In the rows, 128 means zero.
Rows near named flat spaces through zero
giv-ruk: [156 156 106 113 129 118 101 136 127 136 125 115 145 141  99 109 119 159
 163 124 104 115 145 161 139 148 135 158 177 108  89]
did-rup: [ 74 125  79 144 137 132 134 133 183 118 124  93 165 132 156 136 149  86
 120 124 120 173 108 144 106 150  85 132 106 120 156]
did-rup: [152 132 145 145  73 161 139 123 151 129 115 171 166 110  92 142 108 158
 112  92 181  79 155 139 119  94 174 145  96 146 186]
gomak-lise: [111 153 119 153 139 124 122 151 144 141 120 119 133 157 103 148 134 154
  94 108 142 136 142 131 102 106 110 143  69 137 157]
gomak-lise: [141 198 102 104 107 124 104 211 158  97 158 161 148 174  74  88 131 133
 160 105 147 162 139 159  82  10 115 157  84 119 160]
megov-dakab: [146 144 113 124 102 133 124 138 121 120 122 130 134 134 113 116 130 136
 145 110 129 132 133 132 129 127 131 136 141 126 120]
giv-ruk: [135 164 119 128 153 103 105 156 108 137 135 114 103 166 106 126 130 156
 126 134 113 141 139 124 117 109 104 135 112 130 106]
giv-ruk: [135 189  71 131 136 109  94 168 117 132 119  84 124 187  92 112 145 169
 149 106 100 165 147 145 116 137  89 157 131 119  87]
megov-dakab: [ 73  77 185  93 201 103 112 135 187  61 144 178 149  85 183  96 110  65
 135 158 124 161  93 101 116  85 115 155 125  98 172]
did-rup: [150 127 128  88 184 119  84  78 135 122 167 108 130 121 145 108  87 167
 191 216 102  68 174 150 162 143 145 130 196 132  77]
giv-ruk: [105  88 163  92 125 142 171 140 170 124 189 180 138  87 164 116 130  23
 133 176 146 128  74 162 114  44 152  77 118 113 178]
megov-dakab: [ 85 105 125 156 147 154 131  86 167 110 120 112 142 123 157 155 123 149
 102 139 163 116 162 104 121 133 120 125  69 166 178]
gomak-lise: [118 114 132 125 132 134 135 128 122 122 115 124 121 127 134 117 142 121
 129 109 124 147 120 125 136 144 130 133 138 118 117]
did-rup: [201 147 127 155  17 138 163 144  58 171  94 152 117 118  80 151 135 135
 105  62 138 107 108 121 136 156 161 112 149 132 114]
gomak-lise: [128  94 157 143 132 136 144  89 122 155 113 128 128 101 137 155 119 137
 101 131 134  89 130 126 147 168 155 121 137 133 130]
gomak-lise: [162 114 114 123  67 125 150  96 113 129 166 143 133  78 176 154 102  62
 143 196 123  96  95 108 131 136 122  61 160 153 137]
megov-dakab: [227 153 127 107  56 116  99 123  73 118 102 159 143 103  89 101  92 170
 186 101 106  85 141 121 162 175 166 162 236 112  68]
megov-dakab: [ 80 110 122 188  70 212 191 128 138 131  69 119 123 157 100 149 188 160
  60   8 213 161 155 117 113 115 155 126  11 167 200]
did-rup: [127 130 120 105 115 133 123 138 166  99 152 152 161 112 137 107 117  95
 159 145 134 130 120 146 117  90 131 132 138 119 153]
gomak-lise: [123 126 144 149 140 129 129 120 137 154 117 128 135 129 110 154 120 157
  95 120 141  99 143 136 125 132 141 139 101 134 147]
did-rup: [ 72 122 110 118 114 196 129 141 190  27 110 145 153 151 133  70 158 144
 160  61 197 191 173 110 109  55 132 164  56 151 195]
giv-ruk: [ 51 100 156 136 234 162 110 101 171 109  98  93 118 168 123 110 149 212
 109  96 158 137 198 134 140 128 144 180  68 135 139]
did-rup: [105 107 232 131 201 115 126 145 110 124 125 181  74 139 108 133 120 171
  66 116 167 117 147  82 118  48 153 144  43 141 166]
megov-dakab: [125 138 120 121 145 118 100 126 148  98 132 130 144 129 135 118 110 142
 147 143 126 128 145 116 122 120 113 149 129 132 135]
giv-ruk: [ 81 148 113 112 180 125 125 184 124 110 131 101  86 192 118  84 181 124
 134  95 117 217 121 135 112  85  94 139  91 109 105]
did-rup: [107 126 111 121 125 139 125 132 177 103 140 135 164 120 140 118 125 104
 143 134 138 138 126 144 113 105 121 137 117 124 162]
giv-ruk: [147 148 109 176  93 112 123 113  92 137 102 113 116 132 130 180 115 157
  86 124 134 118 138  67 116 166  92 115  92 170 140]
megov-dakab: [177 162  99 134  94 123 124 126  85 168 129 104 115 145  98 140 125 159
 140 131 110 101 141 146 140 158 134 115 162 134  82]
megov-dakab: [157  90 172 120 143 107 118  76 110 137 128 146 130  74 155 146  85 129
 130 175 109  67 124 106 160 179 153 124 189 126 107]
gomak-lise: [126 145 137 143 142 122 120 147 148 155 117 133 147 142  89 142 123 159
 101 104 136 111 140 156 115 116 139 159 102 117 146]
gomak-lise: [129  77 183 166 142 140 151  61 126 189 101 129 135  85 129 190 104 163
  64 134 146  41 143 131 155 192 179 123 124 141 145]
megov-dakab: [ 70  63 147 141 140 165 170  80 169 120 136 127 137  90 187 151 138  77
  98 151 160 124 114 119 130 132 137  89  89 148 182]
giv-ruk: [210 141 190  89 138  70 106 152  31 150 138 170  67 119 100 106 102 142
 149 149  82 102 105 105 157 126 152 127 211  99  45]
gomak-lise: [118 160 107 157 112 118 132 164 148 148 127 127 145 148 104 156 133 124
  91 110 139 140 120 138  91 101 103 132  71 133 168]
did-rup: [111 127 120 149 129 115 145 146 100 146 107 106 101 144 132 142 157 110
  95 101 112 171  98 110 122 157  99 117 112 121 114]
giv-ruk: [112 122  98 148 100 154 137  99 187 130 136 121 184 106 142 156 113 116
 122 145 153  96 140 152 115 133 130 121 106 147 181]
[135 150  77 153  68 171 147 118 124 137 116  98 134 152 110 139 149 154
 130  96 156 127 157 141 126 138 133 112 102 159 136] | megov-dakab
[174 131  69 156  54 169 147  45 103 172 135  75 137 112 142 176 112 159
 145 172 136  49 168 142 160 207 148  69 165 182 103] | megov-dakab
[154 195 100 141 156  91  79 145 124 156 146 102 127 173  87 153 100 196
 124 164 113  95 172 138 108 111  98 145 104 146 115] | giv-ruk
[107 105 128 142 132 143 141  98 111 113 122 110 100 127 163 139 139 126
 115 137 140 141 135  85 135 145 114 100 103 158 132] | gomak-lise
[127 128 119 114 144  99 123 135 140 140 154 124 138 114 148 131 119  82
 138 172  94 131  94 145 123 135 108 115 159 107 116] | did-rup
[133 147  17 170  42 157 143  97 167 161 101  60 206 118 131 165 139 113
 139 106 113 120 125 179 128 236 108 124 166 130 128] | did-rup
[124  86 155 144 141 137 142  72 113 148 114 117 116 100 154 157 118 140
 104 146 131  89 136 109 154 182 148 110 139 144 122] | gomak-lise
[141 141  66 148  78 156 134 103 113 136  99  78 139 141 124 132 147 152
 147  97 122 134 147 137 145 200 123 126 157 140  97] | did-rup
[101  55 202  99 159 153 159 105 133 110 128 168 111  88 157  99 138  94
 128 121 145 127 109 126 156 113 181 122 145 108 135] | giv-ruk
[164 137 122 111  88 117 128 133 155 140 159 161 175  90 125 134  95  86
 151 164 120  87 104 166 121 111 144 120 169 112 144] | did-rup
[ 76 100 133 134 132 161 139 122 180  77 117 143 152 118 154 117 140 111
 119 103 168 158 135 109 113  99 124 141  75 141 190] | megov-dakab
[131 145  98 182 131  79 124 117 140 209 119  88 162 115 127 214 105 118
  64 161  89  90  99 146 109 208  87 121 126 123 134] | gomak-lise
[124 133  81 142 127 139 124 101 107 137 107  67 117 149 137 130 148 155
 142 120 107 142 146 127 148 201 110 124 154 137  81] | did-rup
[132 115 137 131 108 132 143 116 140 132 144 147 141 101 143 146 115  99
 119 151 139 107 114 127 123 116 135 105 122 137 156] | giv-ruk
[154 125 184  91 140 112 120 149 115 110 159 188 110 112 120 103 105 116
 145 154 135 110 120 119 127  55 154 126 137 119 134] | did-rup
[127 158  93 125 128 106 113 158 133 124 136 113 135 147 125 122 134 113
 140 132 105 160 114 134 111 124  91 133 131 117 118] | gomak-lise
[178 136 168 130 147  95  98 114  58 143 100 134  89 130 103 133 103 198
 122 123 107  92 152  88 156 170 143 152 167 130  72] | giv-ruk
[151  93 193  80 139 113 146 149  73 121 136 175  78 105 135  82 139  83
 149 122 105 149  80 119 156 110 162 116 190  88  80] | giv-ruk
[118 116 118 162 147 118 125  72 113 146 133  89 108 121 169 183 110 144
  96 187 125  97 145  84 133 176  97  89 104 175 130] | gomak-lise
[105 122 138 158 141 130 133 114 128 128 122 122 113 134 141 162 126 144
  85 135 151 125 142  89 114 121 110 115  65 162 163] | giv-ruk

Rows near named flat spaces through zero
kode_mufet: [115  66 138 142 187 158 163 124 140 166 103 119 123 154  59 128 154 102
 132 107  83 169 101 101 130 122  91 103 142 204 153]
nava_zoror: [150 147 125 133  93  44 141 156 134  95 105 125 103 133 107 147 137  82
 134 124 156 156 106 131  81 119 149 105 129  90 100]
nava_zoror: [ 96 134 129 127 157 152  99 117 124 167 142 140 136 111  90  73 142 160
 125 124  76  72 128 142 175 129 121  74 104 158 147]
pofe_vut: [114 130 130 114 131 116 143 115 122 142 133 104 137 118  96 106 167 132
 140 108  83 135  96 156 140 142 132  86 119 171 146]
moget_vav: [155 147 127 124 140 105  79  86 105 103 144 127  96 185 128  98 126 109
 141 152 114 137 155  65 148 127 101 125 100  97 121]
pofe_vut: [ 75  72 109 109 130 169 151  77  91 115 150 107 167 113 139 149 211 177
 154 131  83 222 131 150 126 158  84 162 168 188 107]
kode_mufet: [ 87  64 130 102 159 135 131 108 109 143 124 130 140 118  77 127 181 162
 141 118 108 177  99 145 129 134  92 113 147 168 119]
pofe_vut: [ 85 111  85 136 125 148 165 104 117 123 180 123 169  89 141 144 131 187
 160 137 126 120 136 221 137  87 134 150 144 135 100]
kode_mufet: [165 166 129 150 129  97 108 129 135 116 124 129  94 170 122 109 103  79
 127 138 122 108 145  79 131 117 132 108 101 101 132]
moget_vav: [148 127 135 138 142 144 125 151 149 141 119 146 119 134 137 137  69 121
 113 131 170  86 136 118 129 103 139 148 124 101 136]
moget_vav: [120 103 133 134 130 161 175 143 143 144 112 113 147 114 132 157 138 122
 122 109 121 155 111 142 113 140 131 144 154 174 145]
kode_mufet: [129 120 139 128 137 133 142 139 138 145 113 122 128 127 110 127 134 116
 122 113 117 130 110 126 126 136 130 113 130 153 146]
kode_mufet: [ 99 123  91 130 110 120 119  99 102  93 169 140 145 111 152 140 140 173
 153 157 141 142 158 168 126 104 118 157 139  93  76]
nava_zoror: [129 155 127 133 144  79 130 130 135 150 133 117 112 131  57  79 136 108
 142 110  84  83  93 154 149 107 146  40  91 144 147]
kode_mufet: [127  66 148 111 132 169 154 152 138 132  92 136 140 118 153 188 122 134
 108 118 183 184 115 115  91 146 114 194 175 139 128]
kode_mufet: [119 150 116 151 150 189 138 107 135 159 162 116 148 126 144  98 107 145
 132 129  78  71 151 142 177 119 133 123 110 167 161]
nava_zoror: [124  94 165 103 175 171 105 138 138 180 103 141 125 129  96 105 116 144
 103 109 126  99 104 104 156 145 113 112 121 159 171]
pofe_vut: [147 132 141 135 137 110 123 147 141 135 105 134 107 145 105 123 115  96
 118 122 134 120 119  99 121 125 130 108 119 121 137]
moget_vav: [160 160 138 109 108  63 137 109 117 107 124  84 107 158 108 110 166  82
 147 111  93 165  93 116 121 153 140  87 106 142 145]
nava_zoror: [ 70 165  86 177 107 133 132 127 122 131 157 138 153  84 112  96 177 149
 138 140  48  97 162 169 144 123 132  74 123 157 102]
nava_zoror: [ 72 135 111 201 136 148 174 185 165 178  99 144 144  79  55 110 169 102
 111 106  42  95 124 154 122 122 138  39 137 208 136]
pofe_vut: [121 100 131 125 141 191 104 128 127 132 131 159 139 123 176 150  90 166
 110 149 173 117 166 107 135 125 109 196 147 104 119]
moget_vav: [160 163 125 135  75  64 171 161 143  95 111 104 120 121 145 163 126  80
 131 115 157 151 105 151  80 129 171 127 134 105 119]
pofe_vut: [184 176 136 107 123  90 121 107 128 117 153  98 108 162 147 107  78 108
 143 124 148  85 114 134 150 111 160 125  88  92 155]
kode_mufet: [148 141 127 151 145 145 124 121 136 132 131 127 115 159 134 119 102 103
 126 136 116 111 150  90 142 117 122 133 116 128 141]
moget_vav: [111 131 124 121 113 127 151 138 131 135 132 119 149  93 129 133 141 146
 130 114 123 120 109 177 125 133 148 118 134 145 132]
moget_vav: [129 127 128 149 100 116 163 201 165 132  96 154 135  82 138 176  86 118
 103 118 197 102 116 169  81 105 168 143 153  95 111]
nava_zoror: [138 129 148 140 137 122 188 156 158 164  93  91 127 128  79 124 152  74
 122  83  77 139  74 134 118 147 148  73 127 206 178]
nava_zoror: [166 141 119 126  99  91 162 118 126  87 135  97 120 153 160 164 118  95
 148 129 156 172 122 132  98 120 143 163 135 105 117]
kode_mufet: [112 105  84 170 129 169 160 109 125 102 161 137 147 132 171 172 106 144
 148 160 145 152 181 142 116  85 110 198 159 115  87]
nava_zoror: [143 156 121 113 110  85 124 104 112 105 149 106 122 139 131 114 139 123
 149 129 120 133 118 144 132 128 140 113 110 112 124]
pofe_vut: [152 175 133 117  88  76 122 115 114  97 127  96 114 144 139 114 167  93
 136 123  98 160 119 109 118 165 141 103 112 127 132]
pofe_vut: [ 72  67 100 160 172 140 184 145 146 167 131 144 149  94  44 137 139 150
 146 114 107 119 101 202 124  68 118  89 149 175 112]
moget_vav: [119 106 114 156 100 150 182 153 141 108 109 124 147 111 164 192 141 111
 123 128 146 189 141 132  79 135 128 180 176 144 106]
moget_vav: [107  99 131 122 152 149 113  96 108 134 127 123 128 147 104 111 178 133
 134 130  78 174 132  91 142 153  86 117 133 170 131]
pofe_vut: [188 168 180  92 141 115  84 132 137 150 105 113  94 167 129  85  91  93
 104 109 133  80 103  70 158 162 146 101  83 118 191]
[108  92 131  96 146 178 127  86 105 135 149 114 153 125 150 129 151 175
 138 127 113 158 127 137 151 149 102 163 141 162 139] | pofe_vut
[119  72 172 112 209 169 102 136 142 198  87 147 110 150  44  88 131 124
 103 103  97 109  93  75 161 139  90  78 117 185 179] | moget_vav
[106 118 111 113 127 137 101  95 101 112 160 139 140 120 147 123 137 176
 142 149 134 132 150 145 143 122 111 150 130 107 101] | kode_mufet
[ 92 127 132 154 109 135 117 174 138 137  87 160 132  92 110 131 171 120
  96 127 107 139 140 105 102 160 120 100 148 144 110] | pofe_vut
[ 87  97 147  64 130 129 100 113 100 145 130 130 152  85 108 108 180 196
 127 111 123 139  87 172 144 165 119 107 132 148 132] | kode_mufet
[113 131 102 158 129 131 125 131 130 121 145 150 130 121 129 130 111 138
 134 149 134 106 159 140 128  94 125 133 130 104  99] | nava_zoror
[ 85 148  60 210  91  97 126 160 132  85 147 188 130  94 132 155 119 133
 136 179 150 110 202 156  90  62 129 133 148  57  29] | nava_zoror
[153 146 121 123 143 155 117  71 110 117 170 101 126 172 166 110 110 131
 149 143 105 125 155 104 166 126 115 159 108 131 146] | moget_vav
[140 140 113 141  99 135 166 127 132 105 140 108 142 124 176 163 119 119
 136 131 141 150 140 146 109 126 144 171 145 126 121] | moget_vav
[ 94 132 134  82 144 167  76  82  96 152 168 129 154 103 138  74 148 208
 132 131  94  83 130 158 190 152 118 114 105 144 147] | kode_mufet
[ 80 153  99 129 152 160 110  71 103 155 197 116 158 106 109  56 154 192
 157 134  39  63 142 187 203 115 123  77  93 169 142] | kode_mufet
[211 146 156 128 163 173 179 128 169 161 132  81 118 179 167 138  21  80
 124 102 157  72 106 115 156 105 166 170 105 146 213] | moget_vav
[189 135 169 125 129 116 110 162 150 126  75 134  87 173 140 144  88  63
  95 122 173 138 124  39 104 150 130 146 124 100 152] | kode_mufet
[130  89 127 116 202 124 176 111 146 184 151 105 129 140  40 101  89 137
 161  95 114  75  63 200 168  59 138  77 103 171 171] | pofe_vut
[100 116 140  81 140 158 132  84 103 153 151  90 159 109 119  95 185 175
 142 103  66 141  93 166 168 170 121 105 121 199 166] | pofe_vut
[132 129 140 109 102  70  90 154 120 103 100 156 107 120 118 137 139 123
 114 136 175 146 121 111  94 139 128 120 132  72  94] | nava_zoror
[131 114 107 127 145 104 168  99 123 123 158 101 131 142 101 131 125 128
 166 122 120 139 104 175 134  87 131 120 123 139 126] | pofe_vut
[158 129 137 151 156 112 124 129 140 133 108 127  92 181  91 115 117  70
 127 128 109 137 130  64 128 117 111 104 113 134 141] | kode_mufet
[119 165  99 160  66  76 164 143 126  84 127 112 134 108 142 152 175  96
 141 132 106 173 137 151  83 137 149 115 143 125  90] | nava_zoror

Rows near named flat spaces through zero
vobporon: [140 138 136 140 135 105  95  84 134 106 125 111 153 156 154  82  98 115
 163 172 145 105  98 165 123 173 118 165 133 158 142]
tafosnapoz: [210 126 143 141  82 165 181 119 151 139 141 116 109  98 122 157 134 151
 104  90 144 124 165 131  94 121 127  92 168 132 137]
vimukase: [179 159 146 106 145 124 150 132 167 131 142 131 101 105 112 140  99 116
  81  94 107 141 161 144 129 149 129 118 150 137 109]
zofazozer: [118  70 143 168 131 124 164 146 103 122 124 120 167 103 197 150 187 156
 147 164 138 100 114 100 136 111 110 114 121 134 150]
vimukase: [104 124 136 128 156 118 148 117  69 138 140 143 110 107 144 161 123 130
 177 151  83 179 101 139  98 104 106 136 156 161 159]
vobporon: [ 58 120 109 123 123 105 104 135  69 123 126 178 123 147 137 179 166 129
 123  96 152 146 121 129 148  89 145 159 152 116 100]
zofazozer: [136 173 112 108 135 128 124 128 186 120 107 117 109 141  93  92  82 110
 103 129 116 111 131 137 138 169 145 121  90 119 117]
tafosnapoz: [152 113 139 153  91 137 125 130 124 124 124 131 136 129 152 152 166 146
  93 115 165  99 140 135 125 123 130 114 150 140 131]
zofazozer: [ 88 169  89 129 116 147 141 139 162 114  68  90 117 153 114  83 102 125
 143 183 119  77  81 115 135 155 156  98  41 116 140]
vobporon: [144 102 135 128 141 130  77 108 137 134 152 124 157 143 110  76 107 118
 161 137 130 141 135 130 119 141 108 153 128 125 146]
vimukase: [ 59 190 103  60 144 147 113 153  61 137 126 125  85 152  77 148  97  90
 151  84 116 173  94 114 146  72 187 140 129 104  60]
vimukase: [160 176 132  79 137 153 108 132 141 161 152 120  79 125  42 114  71 102
 106  90  81 189 156 137 105 119 130 112 138 124 116]
zofazozer: [101  98 115 121 177 107 121 111 140 124 144 142 154 127 122  86  99 118
 196 149 103 154 122 114 133 143 108 170 108 108 144]
vemovgop: [159 114 156 125 115 116 131  91  81 156 179 108 133 118 118 132 130 130
 165 136 116 192 139 142  97  96  80 148 183 133 135]
vemovgop: [109  84 135 145 178 160  53 167 105  92 111 196 155 136 189 150 144 121
 122  87 164  74 109 129 139 139 187 139 146 183 145]
tafosnapoz: [161 108 145 138 157 123 181 149 180 140 133 103 136  83 136 110 126 140
 117 164  78 128 148 103 129 149  90  93  91 122 155]
vobporon: [120 118  99 109  49 137 215  96  81 160 167 117 110 119  77 177 162 153
 176  68 162 196 163  93 116  39 119 145 176  35  75]
vobporon: [103 188 105 138 165 146 122 129 150 100  60 151  76 133 141 124  65 119
 136 180  74  93  65 171  91 190 159 100  87 210 198]
vimukase: [149 137 133 127  78 131 100  97 112 141 144  95 137 157 103 104 130 126
 134 131 161 136 132 142 118 116 116 140 146 115 114]
tafosnapoz: [147 140 109 146 132 135 183  96 166 116 108 146  99 108 129 130  88 143
 163 148  98 127 120 148  86 166 120 122 124 150 182]
zofazozer: [169  98 170 143 129 124  67 136 124 144 155 122 154 128 136 114 152 128
  85 135 131 131 153 139 125 131  95 120 148 155 145]
vemovgop: [158 126 140 157  86 169 134 149 117 140 109 118 110 116 138 160 161 153
  86 133 132 105 129 130  98 113 130  69 132 161 163]
zofazozer: [112 103 152 142 177 102 146 165 125 116 121 120 156 101 192 137 158 130
 114 167 107 102 112 109 161 137 116 116 104 147 130]
vemovgop: [106 139 133 110 139  82 130 133 107 132 147 172 107 120 127 184 149 123
  79  84 124 167 157 143 151 111 120 152 170 121  88]
vobporon: [149 119 136 140  65 154 148 122 102 156 138  65 139 132 113 116 160 147
 142 154 145 132 126 106 111  87 107  97 123 103 128]
vemovgop: [133  81 154 131 182 139 106 150 100 105 144 137 176 117 191 126 138 117
 164 115 150 101 109 111 147 126 153 150 149 153 120]
tafosnapoz: [159 147 178  97 147 116  94 162 107 139 159  93 139 125 136 132 141 100
  64 106 132 134 142 129 165 112 132 121 153 139  66]
vimukase: [133 114 112 140 117 158 103 137 157 147 119 154 109 126  84 118 123 142
 110 122 104 139 152 122  98 132 118  99 104 128 178]
vimukase: [122 103 136 142 149 105 146 128 137 103 124 103 177 127 185 103 141 127
 157 163 151  85 106 113 161 148 127 147 108 121 115]
tafosnapoz: [170  92 149 119 160 143 134 132 154 141 163  95 163 107 119  77 108 121
 167 136 110 142 145  97 128 131 107 129 116 108 133]
vobporon: [116 115 152 157 150 127 109 163 109 112 100 115 150 123 196 135 161 132
 103 177 126  75  91 128 142 141 133  99 106 179 150]
vemovgop: [113  90 134 157 100 116  90 100  80 155 148 131 142 140 120 124 159 147
 156 169 119 169 127 138  94 101  72 137 143 137 177]
zofazozer: [112 180 125 128  96 163 104 150  91 134  89 106  89 148 120 147 131 126
  95 147 123 108  88 145 108 113 158  80 114 169 138]
zofazozer: [152  55 185 152 121 105  28 138  88 157 180 109 198 141 148 101 195 131
  93 150 152 141 158 123 144 103  68 139 152 136 133]
vimukase: [134 110 114 141 119 150 134 110 138 132 126 124 134 129 115 102 113 138
 175 146 123 130 122 121 100 132 119 126 114 123 165]
vemovgop: [158 164 114 124  89 156 158 116 156 139 115 109  92 127  87 125 104 135
 117 122 120 130 137 135 100 133 133  98 120 121 138]
tafosnapoz: [140  59 158 162 144 116 101 155 143 129 139 107 196 119 175  95 179 140
 113 167 141  91 140  97 157 136  95 119  99 123 143]
vimukase: [133 144 139  93 170 122 127 138 143 124 142  83 150 130 123  77  92  96
 152 139 117 126 115 109 160 139 138 143 103 107  86]
vobporon: [158  76 133 100 109 137 148 140 137 169 196 130 146 105  67 133 158 135
 120  47 143 191 212  74 145  67 106 138 156  36  77]
vemovgop: [132 180  77  92 112 143 172 102 193 123 116 142  81 136  52 113  62 118
 141  78 125 143 151 129 120 149 160 140 112  77 104]
tafosnapoz: [101 137 116 143 115 115 124 125 120 117 104 149 117 138 143 151 144 137
 111 137 136 112 116 144 128 135 133 128 126 142 138]
vemovgop: [110 139 104 136  96 124 160 132 153 137 107 121 111 128 105 131 142 145
 107 142 121 124 138 116 130 126 118 105  92  97 132]
vemovgop: [150 179 143  99 121  86 192 116 151 143 143  59 116 115 109 110 110 116
 111 161  99 152 135 128 151 133  95 123 114  96  80]
tafosnapoz: [155  69 112 158 115 177 108  98 147 103 126 119 187 149 149  66 114 138
 222 132 189  75 110 109 109 146 151 153 119 117 162]
vobporon: [ 97 152 136 129  84  91  65 128  93 126 119 113 141 176 136 134 173 119
  64 136 177 107 121 152 165 117 129 142 135 126  81]
tafosnapoz: [110  74 136 152 107 101 144 158 125 169 147 137 137  99 116 157 205 162
  76 143 100 165 178  92 138  87  63  97 110  89 145]
zofazozer: [102 170 126  73 130  92  96 126 109 136 155 133 115 154  83 135 118  94
  95  74 143 170 149 136 170 105 142 170 154  88  42]
vimukase: [133 116 129 143  93 115 130 100 120 109 127  89 173 155 162 101 148 131
 158 149 190  86 109 127 148 132 132 155 130 108 101]
zofazozer: [ 85 176  99 111  73 137 131 135 106 129  97  96 109 166 101 132 142 124
 110 126 162 108 104 120 149 100 164 116 101  93  79]
[185 147 121 121 105 146 190  85 168 136 142  89 115 114  94  96  80 133
 177 134 117 145 138 130  94 143 113 126 132 107 139] | vobporon
[136  87 125 173 146 169 158 119 114 123 110 148 124  97 166 138 120 157
 201 171  94 122  94 128  65 136 116 103 127 183 228] | zofazozer
[197 226 134  98 115 146 216 113 156 127 118 124  35  92 102 185  65 122
  85  86  90 150 138 175  88 148 152  90 176 169 116] | tafosnapoz
[ 92 102 146 170 110  97  68 132  88 146 116 113 152 147 154 118 184 144
 103 214 114 124 106 140 124 122  71 111 102 160 177] | vemovgop
[ 84  97 128 152 154 122  27 135 100 114 112 175 152 160 155 118 143 123
 126 147 139 107 104 148 128 144 133 149 123 174 168] | vemovgop
[166 142 130 102 139 112 151 108 160 125 158 162 108 112 104 148  98 118
 110  61 131 160 175 145 130 140 132 157 176 112  96] | zofazozer
[112 132  97 121  90 109 167  90 138 153 142 126 109 130  69 121 122 142
 158 131 113 182 153 121 112 109  91 143 122  71 130] | vemovgop
[108 113 116 135 125 127 139 123 124 125 124 123 142 132 133 118 135 134
 159 143 134 123 117 113 131 122 126 135 112 110 132] | zofazozer
[186 123 141  96 136 149 167  90 109 137 187 126 123 105 105 135  85 117
 198  67 133 187 150 129  99 102 132 164 204 113 103] | vemovgop
[ 94 100 164 147 122  75  39 163  95 139 133 118 174 154 162 126 209 126
  41 165 148 110 136 129 180 116  92 127 114 136 107] | vimukase
[166  77 183 143 184 158 126 170  98 104 141  86 195 102 228 115 150 120
 161 149 150  68  90  98 150 127 152 116 137 173 123] | vemovgop
[140 122 150 134 146 111 142 114 100 139 148 134 118 105 143 149 126 132
 143 149  92 166 125 147 103 123  93 131 160 161 156] | vimukase
[129 128 127 107 137 105 146 100 121 136 160 125 131 125 108 119 109 119
 165 118 121 172 140 128 130 118 109 164 149 100 107] | vemovgop
[102 140 121 128 121 103  78 108 114 136 129 159 112 151 103 132 125 124
 111 132 119 157 133 159 118 132 109 148 139 140 143] | vemovgop
[186  96 145 147 101 151 169 134 154 146 146 112 135  96 126 136 153 154
 110 116 130 128 168 107 112 117 105  94 137 114 144] | tafosnapoz
[ 81 181  95 131 121 134  64  95 113 117  84 146  92 178 100 102  78 114
 155 171 112 125  73 179  91 160 143 139 106 176 176] | vobporon
[112 178  88  94  82 157 125 129 140 163 121 142  61 143  20 139 103 127
  96  82 105 180 159 126 104  98 140 103 115  87 119] | vobporon
[163  71 111 125 119 173 133  81 134 149 176 129 151 124  74  78  90 136
 244 102 133 180 152 101  79 106 110 161 149  83 162] | tafosnapoz
[ 85 127 102 115 119 149  76 159 136 130 108 117 144 164  95  89 136 117
 117 122 150 102 121  96 159 116 159 122  72  88 104] | vimukase
[141 159 143 119  81 129 155 169 114 150 126 117  93 114 117 194 181 139
  22  88 137 131 162 122 147  87 135  78 146 117  80] | tafosnapoz
[160 162 147  84 148  92 124 129 153 129 164 151 108 121 102 151 109 101
  60  53 132 160 181 149 161 137 135 157 177 112  57] | zofazozer
[116 161 135 125 119 108  96 119  95 116 120 149 109 148 144 162 132 118
  93 115 146 125 115 169 131 131 143 143 165 165 111] | tafosnapoz
